Here is a tiny trained network, its code and every weight. The questions are about switching its units off for an input and a target symbol, where a switched-off unit gives its printed mean instead of its output.

import numpy as np


def w(rows, s, z=0):
    codes = np.array(rows[::2]) - 128.0
    scale = np.full(codes.shape[1], s)
    scale[-1] = z or s
    return codes * scale


def f(y):
    return y / 2 * (1 + np.tanh(0.7978845608 * (y + 0.044715 * y**3)))


def softmax(a):
    e = np.exp(a - a.max(-1, keepdims=True))
    return e / e.sum(-1, keepdims=True)


def log_softmax(a):
    a = a - a.max(-1, keepdims=True)
    return a - np.log(np.exp(a).sum(-1, keepdims=True))


def net(x, mask):
    ids = ['ΓΘΩαεζημπτφψ'.index(c) for c in x.split()]
    T = len(ids)
    res = E[ids] + P[:T]
    r = res
    for j in range(3):
        rows = slice(2 * j, 2 * j + 2)
        q, k, v = (r @ M[0][rows].T for M in (Q, K, V))
        z = softmax(np.where(np.tri(T) > 0, q @ k.T / 2**0.5, -1e9)) @ v
        o = O[0][rows]
        res = res + np.where(mask[j], z, o[:, -1]) @ o[:, :-1]
    y = f(res @ A[0][:, :-1].T + A[0][:, -1])
    res = res + np.where(mask[3:11], y, B[0][:, -1]) @ B[0][:, :-1]
    return log_softmax(res[-1] @ U[:, :-1].T + U[:, -1])


Q, K, V, O, A, B = {}, {}, {}, {}, {}, {}
E = w([
[164,148,86,155,122],'Γ',
[137,138,106,115,128],'Θ',
[198,128,146,108,80],'Ω',
[140,165,101,118,136],'α',
[137,87,202,141,40],'ε',
[240,128,44,94,170],'ζ',
[113,178,113,150,117],'η',
[247,168,9,178,117],'μ',
[213,130,78,180,99],'π',
[135,88,132,66,130],'τ',
[142,252,76,160,107],'φ',
[92,119,80,76,162],'ψ',
],0.017)
P = w([
[214,206,160,95,115],'0',
[148,88,122,147,34],'1',
[144,110,92,121,62],'2',
[131,121,147,127,5],'3',
[138,106,112,111,112],'4',
[136,147,144,122,76],'5',
[108,140,122,82,105],'6',
[137,127,117,102,74],'7',
[131,99,147,87,59],'8',
[165,141,74,81,106],'9',
],0.012)
Q[0] = w([
[72,86,136,104,151],'H1',
[72,139,113,129,94],'H1',
[164,65,164,90,106],'H2',
[84,68,160,252,242],'H2',
[90,168,135,178,140],'H3',
[78,99,179,147,211],'H3',
],0.013)
K[0] = w([
[115,113,143,202,56],'H1',
[238,161,89,146,188],'H1',
[137,81,169,158,188],'H2',
[24,36,2,201,59],'H2',
[85,16,139,145,90],'H3',
[58,71,116,187,74],'H3',
],0.0067)
V[0] = w([
[66,115,109,86,189],'H1',
[46,109,174,168,110],'H1',
[120,4,228,38,56],'H2',
[178,137,96,64,190],'H2',
[179,207,91,176,76],'H3',
[117,91,149,57,105],'H3',
],0.011)
O[0] = w([
[70,42,132,203,108,61],'H1',
[109,220,90,135,84,40],'H1',
[227,183,87,118,121,88],'H2',
[203,58,149,148,228,220],'H2',
[29,202,200,34,177,251],'H3',
[254,103,100,69,141,120],'H3',
],0.0088,0.014)
A[0] = w([
[144,129,153,2,76,61],'N1',
[89,176,148,145,138,209],'N2',
[82,112,66,144,68,109],'N3',
[94,91,147,144,159,4],'N4',
[63,150,203,128,152,138],'N5',
[117,88,94,11,178,60],'N6',
[162,40,77,106,250,108],'N7',
[101,164,113,75,22,113],'N8',
],0.0085,0.0035)
B[0] = w([
[96,139,73,175,157,225],'N1',
[196,42,72,146,150,157],'N2',
[170,254,126,144,191,125],'N3',
[131,222,141,245,142,151],'N4',
[166,161,34,130,144,224],'N5',
[198,161,149,206,81,252],'N6',
[78,99,174,133,54,225],'N7',
[91,95,39,197,175,133],'N8',
],0.0067,0.018)
U = w([
[174,2,94,149,94,255],'Γ',
[176,160,53,232,32,32],'Θ',
[67,48,126,82,52,233],'Ω',
[144,50,200,234,116,67],'α',
[136,79,103,248,166,68],'ε',
[120,49,128,91,114,123],'ζ',
[95,78,163,65,112,113],'η',
[87,196,183,215,100,47],'μ',
[124,163,188,3,46,115],'π',
[111,104,119,134,88,108],'τ',
[201,99,145,100,46,182],'φ',
[107,72,137,127,103,139],'ψ',
],0.0064,0.0052)

Each question gives the input, a string of symbols that net reads in full, and the target symbol t.
The units are the heads (2 rows each of Q, K, V and O) and the neurons (one row each of A and B). Each row of codes is followed by its name. A weight is (code - 128) times the scale printed after its matrix; where a second scale follows, it is the last column's (O, A, B and U).
mask holds one flag per unit, heads first, then neurons. A switched-off unit (its flag False) gives its mean, the last column of its rows in O or B, instead of its output. The means were averaged over made-up inputs and are rounded, as every weight is.
A unit's drop is (log p(t) with every unit on - log p(t) with that unit switched off) / (log p(t) with every unit on - log p(t) with every unit switched off).
The circuit of an input: a set's keep is (log p(t) with only the set's units on - log p(t) with every unit switched off) / (log p(t) with every unit on - log p(t) with every unit switched off). Starting from all 11 units, units are removed one at a time, each time the one whose removal leaves the highest keep (on an exact tie, the one counted first), for as long as the keep stays at least 0.8.
units of the circuit, in order: the units of the circuit, biggest drop first
unit that matters most: the unit with the biggest drop
k most important neurons: the k neurons with the biggest drops, biggest first
heads that matter: for each layer, one digit per head in row order, 1 if its drop is at least 0.15 and else 0, layers parted by /
input μ μ μ η φ φ, target ε: heads that matter -> 011
input τ Γ Θ ψ π ε Ω ζ φ, target φ: unit that matters most -> H2
input ζ η Ω τ τ ε Ω μ φ, target α: heads that matter -> 110
input τ τ τ η, target φ: units of the circuit, in order -> (H3 H2 N1)
input ε ε Ω τ π α, target Θ: heads that matter -> 110
input φ Ω η τ, target ε: 2 most important neurons -> (N2 N5)
input τ ψ α, target φ: units of the circuit, in order -> (H2 H3 N1)
input ε ψ η φ τ τ φ, target Θ: units of the circuit, in order -> (H2 H3)
input ζ ψ η ζ ε τ ζ, target α: units of the circuit, in order -> (H2 N6 N7)
input ζ π τ, target α: units of the circuit, in order -> (H2 N6 N4)
input ε μ Ω Ω τ, target Θ: units of the circuit, in order -> (H2 N1)
input ε η τ μ ζ φ Ω, target Θ: 3 most important neurons -> (N8 N1 N7)
input ψ τ τ ε, target Γ: heads that matter -> 001
input φ ψ ε ψ, target ε: unit that matters most -> N2
input τ μ ψ, target φ: units of the circuit, in order -> (H2 N6 H1)
input ζ ψ τ Θ, target α: units of the circuit, in order -> (H2 H1 N4)
input μ ε ζ, target μ: units of the circuit, in order -> (H3 N4 H2)
input μ ε φ Ω, target μ: 2 most important neurons -> (N4 N6)
input φ Ω η ε ψ ψ η μ ψ Θ, target ε: 4 most important neurons -> (N2 N5 N4 N7)
input μ ζ Ω, target ε: most important neuron -> (N5)
input τ φ τ ε μ, target φ: units of the circuit, in order -> (H2 N1 N5)
input ε ε τ ψ η ε, target Θ: units of the circuit, in order -> (H2 N8)
input ε ε μ τ, target Θ: units of the circuit, in order -> (H2 N8)
input τ ψ ε τ τ ε ζ, target φ: heads that matter -> 011
